Below are the code and all the weights of a small trained network. Each question names an input and a class and asks about switching units off, where a switched-off unit gives its printed mean instead of its output.

import numpy as np


def w(rows, s, z=0):
    codes = np.array(rows[::2]) - 128.0
    scale = np.full(codes.shape[1], s)
    scale[-1] = z or s
    return codes * scale


def f(y):
    return y / 2 * (1 + np.tanh(0.7978845608 * (y + 0.044715 * y**3)))


def log_softmax(a):
    a = a - a.max(-1, keepdims=True)
    return a - np.log(np.exp(a).sum(-1, keepdims=True))


def net(x, mask):
    res = np.array(x, float).reshape(1, 7) / 4 @ E
    y = f(res @ A[0][:, :-1].T + A[0][:, -1])
    res = res + np.where(mask, y, B[0][:, -1]) @ B[0][:, :-1]
    return log_softmax(res[-1] @ U[:, :-1].T + U[:, -1])


A, B = {}, {}
E = w([
[14,120,81],'x0',
[127,128,127],'x1',
[78,255,220],'x2',
[127,129,129],'x3',
[127,55,243],'x4',
[128,127,127],'x5',
[128,128,128],'x6',
],0.0086)
A[0] = w([
[107,148,50,156],'n1',
[106,187,121,85],'n2',
[84,254,209,253],'n3',
[12,72,132,153],'n4',
[194,100,194,171],'n5',
[84,166,85,97],'n6',
[230,213,60,192],'n7',
[143,193,150,163],'n8',
],0.023,0.0028)
B[0] = w([
[31,113,173,188],'n1',
[90,110,85,166],'n2',
[45,249,56,252],'n3',
[167,131,231,196],'n4',
[188,126,35,181],'n5',
[70,71,128,172],'n6',
[208,141,251,213],'n7',
[109,170,96,175],'n8',
],0.029,0.022)
U = w([
[220,19,206,252],'0',
[139,244,163,215],'1',
[229,27,73,61],'2',
[163,206,68,2],'3',
[91,53,186,71],'4',
[2,74,69,76],'5',
],0.0094,0.0089)

Each question gives the input, the list of numbers given to net, and the class t.
The units are the neurons (one row each of A and B). Each row of codes is followed by its name. A weight is (code - 128) times the scale printed after its matrix; where a second scale follows, it is the last column's (A, B and U).
mask holds one flag per neuron, in row order. A switched-off neuron (its flag False) gives its mean, the last column of its row in B, instead of its output. The means were averaged over made-up inputs and are rounded, as every weight is.
A unit's drop is (log p(t) with every unit on - log p(t) with that unit switched off) / (log p(t) with every unit on - log p(t) with every unit switched off).
The circuit of an input: a set's keep is (log p(t) with only the set's units on - log p(t) with every unit switched off) / (log p(t) with every unit on - log p(t) with every unit switched off). Starting from all 8 units, units are removed one at a time, each time the one whose removal leaves the highest keep (on an exact tie, the one counted first), for as long as the keep stays at least 0.8.
circuit, biggest first: the units of the circuit, biggest drop first
most important unit: the unit with the biggest drop
k most important neurons: the k neurons with the biggest drops, biggest first
drop of u: that unit's drop, to one decimal
input [3,-7,1,7,-8,-1,6], class 5: circuit, biggest first -> n6
input [5,0,4,-8,0,8,-2], class 5: 3 most important neurons -> n7, n6, n2
input [-7,-6,2,1,1,2,-3], class 3: 2 most important neurons -> n5, n4
input [1,-8,-8,-3,-1,-7,-2], class 4: circuit, biggest first -> n3, n7
input [2,-3,-7,-1,-2,0,4], class 4: circuit, biggest first -> n3, n1
input [6,0,-3,6,-2,0,1], class 4: circuit, biggest first -> n3, n4, n7
input [0,-2,-6,-2,8,-5,-5], class 2: circuit, biggest first -> n3, n5
input [5,5,-7,-5,-2,1,4], class 4: circuit, biggest first -> n3, n1
input [6,-3,-7,3,-6,0,-2], class 4: circuit, biggest first -> n1, n3
input [2,-8,-4,3,-2,4,8], class 4: circuit, biggest first -> n3, n7
input [4,3,8,0,-1,-2,-3], class 5: 2 most important neurons -> n7, n2
input [5,-3,-7,3,-4,3,-5], class 4: 2 most important neurons -> n3, n1
input [1,-4,6,-1,-8,3,-7], class 5: 2 most important neurons -> n6, n2
input [-8,-2,2,2,2,-4,7], class 3: circuit, biggest first -> n5
input [2,6,-4,-4,-8,-8,-1], class 4: 2 most important neurons -> n1, n7
input [7,8,3,-6,-1,1,-6], class 5: 2 most important neurons -> n7, n6
input [-2,-8,-6,4,0,-4,2], class 0: drop of n3 -> 1.2
input [-3,2,-4,2,3,-1,-1], class 2: drop of n3 -> 0.6
input [-3,0,-2,5,1,1,-6], class 2: drop of n4 -> 0.1
input [2,2,-8,-5,2,0,-5], class 0: drop of n3 -> 1.1
input [2,2,-4,7,-7,5,0], class 4: most important unit -> n1
input [-8,1,-2,3,2,-4,6], class 2: 2 most important neurons -> n3, n5
